[.06, .04, -.60, -.40, .13, .50, -.15] -> .06, -.15

[-.05, -.55, -.34, .08, -.39, -.35, -.60] -> -.05, -.60

[.73, -.14, -.06, .28, -.30, .22, -.12] -> .73, -.12

[.12, .60, -.28, -.15, .42] -> .12, .42

[[.75, -.08, .13, -.05, .23, -.51],
[-.02, .17, .31, -.02, -.06, -.05]] -> .75, -.05

[.08, -.47, -.31, .67] -> .08, .67

[.62, -.27, -.34, .18, -.21, .43, .00] -> .62, .00

[.09, .00, -.57, .11, -.11, -.63, .01] -> .09, .01

[.44, .17, .29, .75, .14, -.58] -> .44, -.58

[.19, .67, -.03, .15, -.17] -> .19, -.17
---
[[345 248 422 641 423 777 473]
 [401 448 349 505 590 684 302]
 [764 656 178 385 554 880 680]] -> 554

[[45 68 65 95 22  8]
 [54 59 25 26 43 65]
 [46 15 54 46 86 31]] -> 46

[[616 915 444 648 139 575 565]
 [546 783 444 351 234 636 544]
 [379 650 586 366 503 524 278]] -> 503

[[5530 4582 4354 8737 3229]
 [8012 5345 6736 2875 4028]
 [2059 7841 5827 4892 5837]] -> 5827

[[191 250 120  40 200  80]
 [ 78 137 169 108 131 214]
 [ 77 234 215 175  70   5]] -> 175

[[658 504 754 411 269]
 [480 594 781 115 577]
 [658 331 394 765 735]] -> 394

[[615 529 603 407 601 344 565]
 [736 897 629 730  75 577 147]
 [346 640 313 427 417 560 863]] -> 417

[[200 189  96 125 223]
 [ 69  57 125 133  29]
 [182 166 147 184 169]] -> 147

[[369 751 552 456 286]
 [234 319 378 356 384]
 [301 319 413 356 384]] -> 413

[[ 326  340  -74  161  230]
 [ -51  152 -722  122  581]
 [ 462 -382 -308 -213 -115]] -> -308
---
0.177	0.070	0.146	0.195	0.022	-0.110 Out: -0.110
1.851	7.165	-3.132	-13.889	15.604 Out: 15.604
-0.7	-1.5	0.0	0.4	1.0	-1.1 Out: -1.1
10.50	-0.38	-12.32	-13.36 Out: -13.36
-10.62	6.85	16.55	1.35	1.89 Out: 1.89
-15.7	4.1	-11.0	11.6	-12.9	-16.8	2.9 Out: 2.9
-13.1	-17.2	-20.3	1.9	-9.7	11.8	3.7 Out: 3.7
-1.808	0.642	1.391	-1.293	0.723 Out: 0.723
---
[[-0.6  0.3 -2.0  1.1]
 [-1.1  0.4 -0.7 -1.9]] value -1.1

[[-0.010  0.192  0.091 -0.017  0.125]
 [ 0.107 -0.061 -0.027 -0.049 -0.131]
 [ 0.003 -0.058  0.077  0.141 -0.020]] value 0.107

[[ 0.099 -0.146 -0.102 -0.110]
 [ 0.116  0.082 -0.030 -0.128]] value 0.116

[[-0.34 -0.82  0.32  1.44]
 [-1.87  0.02  0.43  0.06]] value -1.87

[[-0.08  0.14 -0.01 -0.08 -0.19  0.11]
 [ 0.02 -0.06 -0.14  0.18  0.11 -0.04]] value 0.02

[[   3.783 -215.395  168.779   45.707  -66.832]
 [  31.544  -38.384 -135.863   48.615  -13.857]] value 31.544
---
[-.07, -.71, -.34, -.15, .44, -.77, .07] -> .44, .07

[-.15, .78, -.23, .29, .40] -> .78, .40

[-.61, .17, .19, -.49, -.28, .12] -> .19, .17

[[.38, -.50, -.73, -.54, -.14, .04],
 [-.30, -.39, -.17, .21, -.66, -.51]] -> .38, .21

[[-.30, .24, -.61, -.11],
 [-.21, .12, -.22, .46],
 [-.22, .30, -.61, -.08]] -> .46, .30

[[-.33, .34, -.25, .23, -.12, .08],
 [-.16, -.08, .11, -.11, -.10, .14],
 [-.32, .80, .07, .82, -.26, -.18]] -> .82, .80

[.03, .39, .73, .74, .75] -> .75, .74

[-.26, -.23, -.27, -.25, -.49, -.80] -> -.23, -.25

[-.27, -.10, .15, .60] -> .60, .15
---
17.6	15.5	18.0	-10.3	-8.2 value 18.0
113.8	99.2	31.3	65.3	21.2	-115.3	71.3 value 31.3
0.61	1.41	-1.24	0.39	1.10 value -1.24
-1.063	1.331	-0.378	1.888	0.120	-1.859 value -0.378
-1.7	-5.4	-9.5	11.8	-16.6	-6.5	0.7 value -9.5
1.35	0.85	0.19	-1.06	0.39	0.44 value 0.19
-0.01	1.10	-1.48	-1.34	-1.54	0.68	-0.32 value -1.48
0.102	-0.171	0.127	-0.159	0.029	-0.141	0.106 value 0.127
14.58	-4.60	11.55	-9.99	13.87 value 11.55
---
[[.15, -.24, -.65, .47, -.27, .12, -.16],
[.52, -.10, -.45, .47, -.30, .24, .19]] gives .12

[-.50, -.26, .18, -.54, .60, .52] gives .60

[[-.03, .03, .60, -.15, .11],
[.12, -.09, -.18, -.59, -.16],
[.30, .45, .14, -.60, .21]] gives -.15

[-.26, .67, -.55, -.07, -.17, .44] gives -.17

[.23, .62, .22, .42, .25, .19] gives .25

[.02, .24, -.13, -.02, -.69] gives -.02

[-.33, -.40, .26, .62, -.47, .40] gives -.47
---
array([[-101.7,  -35.4, -126.3,  -83.6,  -59.4,  -69.9, -112.8],
       [-168.8, -115.1, -157.8, -100.0,  194.5, -110.9,   45.5]]) Answer: -69.9

array([[-1.5, -1.0, -0.6,  1.7, -0.2],
       [ 1.5,  1.0,  0.5, -1.2,  0.4],
       [ 0.8,  0.4,  0.3,  0.4,  0.6]]) Answer: -1.2

array([[ -8.077,  -9.725,   7.711, -11.352, -14.506, -16.837],
       [ -1.516,  19.751,  -1.706,   6.866,  14.365,  12.083]]) Answer: -14.506

array([[-0.121, -0.031, -0.174,  0.157],
       [-0.106,  0.025, -0.177,  0.164],
       [-0.098, -0.048, -0.179,  0.154]]) Answer: -0.177

array([[  5.639,  -9.964,  18.142,  -3.447],
       [ -7.103,   4.679, -20.483,   3.165],
       [ -0.298, -10.547,  19.313,   0.463]]) Answer: -20.483

array([[  77.38,   45.63,  -77.43,   42.45, -133.07],
       [  -3.30,  -26.24,   18.59,  -62.62,  143.51],
       [ -24.59,  -21.03,   55.55,  -53.45,  124.52]]) Answer: -62.62
---
518	340	186	554	198	746	786 --> 518

-30	-25	-28	15	47 --> -25

8758	3652	4482	7285	9307	4126	1889 --> 4482

75	71	67	78	18	28	45
58	83	79	53	71	93	59
39	63	94	52	59	86	77
--> 67

-228	-860	611	-216	816	-677	737 --> -216

9	7	6	2	2 --> 6

9112	6207	7844	7730	7453	6615	3218 --> 7453
---
 41   -7   -9    1   36  -30 ans = -30
 346    41  -257   519  -572   200 ans = 200
-43   -2  -30  -15   18   30 ans = 30
 20   20   33   26  -27   32   17 ans = 17
 1   7  75  17   9  29 ans = 29
360  917  747  141  191 ans = 191
4  5  8  8  1 ans = 1
-19  -47   -1  -31  -34   36  -22 ans = -22
